Here is a tiny trained network, its code and every weight. The questions are about switching its units off for an input and a class, where a switched-off unit gives its printed mean instead of its output.

import numpy as np


def w(rows, s, z=0):
    codes = np.array(rows[::2]) - 128.0
    scale = np.full(codes.shape[1], s)
    scale[-1] = z or s
    return codes * scale


def f(y):
    return np.maximum(y, 0)


def log_softmax(a):
    a = a - a.max(-1, keepdims=True)
    return a - np.log(np.exp(a).sum(-1, keepdims=True))


def net(x, mask):
    res = np.array(x, float).reshape(1, 7) / 4 @ E
    y = f(res @ A[0][:, :-1].T + A[0][:, -1])
    res = res + np.where(mask, y, B[0][:, -1]) @ B[0][:, :-1]
    return log_softmax(res[-1] @ U[:, :-1].T + U[:, -1])


A, B = {}, {}
E = w([
[218,46,81,147,146,32,86,121,113,53],'x0',
[82,74,202,48,67,109,55,200,132,116],'x1',
[149,124,43,105,73,254,58,103,89,100],'x2',
[201,244,173,66,136,84,103,115,18,136],'x3',
[92,128,208,198,199,199,110,134,81,26],'x4',
[58,144,148,166,42,70,116,3,118,99],'x5',
[127,128,125,130,127,129,127,128,127,127],'x6',
],0.0071)
A[0] = w([
[149,125,79,95,92,99,134,127,148,203,17],'neuron 1',
[99,82,171,63,85,143,59,170,133,103,190],'neuron 2',
[96,145,139,154,76,95,110,54,142,109,71],'neuron 3',
[124,124,185,165,158,183,121,138,93,57,21],'neuron 4',
[185,78,93,152,121,76,102,112,123,75,22],'neuron 5',
[108,152,177,154,176,160,120,139,93,82,58],'neuron 6',
[108,163,143,124,97,84,117,67,66,124,83],'neuron 7',
[103,147,146,148,69,113,129,73,126,109,64],'neuron 8',
[106,97,198,84,86,95,63,182,126,132,134],'neuron 9',
[107,145,171,163,183,157,118,129,111,67,25],'neuron 10',
[165,156,124,105,198,146,113,197,123,126,103],'neuron 11',
[162,164,95,168,164,129,179,95,112,131,170],'neuron 12',
[82,183,141,140,113,175,162,114,159,173,74],'neuron 13',
[86,155,151,123,108,168,171,122,131,166,6],'neuron 14',
[172,79,103,148,139,66,122,123,133,87,32],'neuron 15',
[154,124,66,119,105,208,94,87,92,116,98],'neuron 16',
[161,150,96,92,95,95,138,139,136,190,92],'neuron 17',
[145,135,83,86,86,110,137,123,169,187,26],'neuron 18',
[178,120,101,89,189,163,135,209,147,171,99],'neuron 19',
[154,135,70,104,75,191,65,108,99,127,71],'neuron 20',
[183,224,151,62,141,95,107,130,2,129,98],'neuron 21',
[170,90,97,135,145,88,121,116,120,92,94],'neuron 22',
[51,19,74,187,122,158,154,141,223,128,10],'neuron 23',
[147,132,90,94,89,98,149,131,154,192,18],'neuron 24',
[120,136,207,140,181,19,207,136,160,170,114],'neuron 25',
[84,180,158,125,116,180,144,120,157,180,59],'neuron 26',
[74,133,131,161,73,96,112,55,128,112,91],'neuron 27',
[176,76,95,140,133,84,102,125,130,69,95],'neuron 28',
[165,175,50,198,190,149,196,61,140,138,114],'neuron 29',
[90,165,151,115,105,178,170,135,144,174,25],'neuron 30',
],0.0085,0.0018)
B[0] = w([
[69,67,99,176,131,85,128,77,64,101,185],'neuron 1',
[132,160,104,104,69,72,192,184,154,73,222],'neuron 2',
[184,67,192,101,165,170,183,160,126,163,191],'neuron 3',
[64,64,86,159,132,59,135,69,65,106,212],'neuron 4',
[101,167,146,73,188,140,75,197,68,191,200],'neuron 5',
[81,90,120,173,114,81,123,78,81,116,201],'neuron 6',
[183,85,183,150,113,163,140,127,150,167,194],'neuron 7',
[173,75,183,99,143,182,173,153,124,167,179],'neuron 8',
[133,179,97,109,58,75,177,168,151,70,214],'neuron 9',
[62,67,104,165,117,59,134,68,69,102,199],'neuron 10',
[181,68,189,150,116,163,170,119,134,174,208],'neuron 11',
[135,166,130,95,64,91,167,173,143,97,202],'neuron 12',
[112,163,135,78,158,130,89,170,93,169,198],'neuron 13',
[106,146,133,83,160,148,79,166,99,164,177],'neuron 14',
[93,168,132,86,191,138,78,186,92,165,188],'neuron 15',
[111,133,86,103,167,164,149,119,212,66,223],'neuron 16',
[72,80,107,187,102,93,119,59,74,119,187],'neuron 17',
[72,76,104,164,136,84,125,82,73,100,184],'neuron 18',
[200,43,215,137,122,171,187,138,127,175,228],'neuron 19',
[91,111,67,109,220,189,139,95,216,53,214],'neuron 20',
[183,188,128,209,84,150,70,40,175,164,254],'neuron 21',
[111,162,141,84,154,144,97,168,99,174,185],'neuron 22',
[211,223,152,235,31,131,54,50,150,197,242],'neuron 23',
[76,68,90,173,135,81,129,74,64,99,181],'neuron 24',
[95,140,32,121,231,227,118,79,254,37,231],'neuron 25',
[105,155,136,89,164,135,75,182,80,156,197],'neuron 26',
[189,65,196,101,156,191,182,164,134,159,197],'neuron 27',
[98,180,148,83,161,145,78,168,78,177,202],'neuron 28',
[132,161,117,67,39,43,207,218,109,69,246],'neuron 29',
[110,146,144,75,175,127,74,178,72,173,187],'neuron 30',
],0.0068,0.0087)
U = w([
[36,31,103,188,134,65,120,68,25,112,68],'0',
[94,200,140,52,203,140,37,192,49,189,77],'1',
[202,212,138,219,75,136,65,71,162,169,254],'2',
[214,2,192,116,152,178,212,149,129,171,76],'3',
[87,135,67,106,225,179,134,104,243,53,165],'4',
[128,192,111,76,41,50,216,199,126,70,112],'5',
],0.0099,0.0026)

Each question gives the input, the list of numbers given to net, and the class t.
The units are the neurons (one row each of A and B). Each row of codes is followed by its name. A weight is (code - 128) times the scale printed after its matrix; where a second scale follows, it is the last column's (A, B and U).
mask holds one flag per neuron, in row order. A switched-off neuron (its flag False) gives its mean, the last column of its row in B, instead of its output. The means were averaged over made-up inputs and are rounded, as every weight is.
A unit's drop is (log p(t) with every unit on - log p(t) with that unit switched off) / (log p(t) with every unit on - log p(t) with every unit switched off).
The circuit of an input: a set's keep is (log p(t) with only the set's units on - log p(t) with every unit switched off) / (log p(t) with every unit on - log p(t) with every unit switched off). Starting from the 12 units with the biggest drops (on a tie, the unit counted first), units are removed one at a time, each time the one whose removal leaves the highest keep (on an exact tie, the one counted first), for as long as the keep stays at least 0.8.
units of the circuit, in order: the units of the circuit, biggest drop first
unit that matters most: the unit with the biggest drop
k most important neurons: the k neurons with the biggest drops, biggest first
drop when u is switched off: that unit's drop, to one decimal
input [-1,5,-4,5,4,-2,1], class 2: units of the circuit, in order => (neuron 21)
input [-6,-1,3,-8,-8,3,3], class 0: 2 most important neurons => (neuron 18; neuron 1)
input [0,-5,-1,-5,-2,4,-1], class 2: 2 most important neurons => (neuron 23; neuron 2)
input [-7,8,4,-7,-4,0,-8], class 5: 4 most important neurons => (neuron 2; neuron 9; neuron 21; neuron 5)
input [-3,-3,-3,0,6,7,8], class 3: 2 most important neurons => (neuron 27; neuron 3)
input [-8,-5,2,4,-4,8,6], class 1: 2 most important neurons => (neuron 13; neuron 26)
input [8,7,-4,-3,-4,2,-8], class 1: 4 most important neurons => (neuron 5; neuron 15; neuron 28; neuron 29)
input [3,2,8,-3,-6,6,-5], class 4: 2 most important neurons => (neuron 20; neuron 16)
input [-7,-1,-8,-1,2,4,-6], class 4: 2 most important neurons => (neuron 25; neuron 5)
input [0,-7,3,-5,5,-3,-3], class 5: 2 most important neurons => (neuron 29; neuron 21)
input [5,8,3,-2,2,2,-2], class 5: 2 most important neurons => (neuron 2; neuron 9)
input [-7,1,3,-7,1,-5,-2], class 1: 2 most important neurons => (neuron 30; neuron 21)
input [-8,-7,-2,-8,6,-3,-4], class 1: units of the circuit, in order => (neuron 13; neuron 30)
input [1,-8,-6,3,8,-6,-5], class 0: unit that matters most => neuron 10
input [-1,-6,-8,-6,-4,-2,-4], class 4: drop when neuron 19 is switched off => 0.0
input [-7,-1,3,7,-4,8,-3], class 3: drop when neuron 28 is switched off => 0.1
input [0,5,5,7,-7,5,-2], class 0: drop when neuron 6 is switched off => -0.1
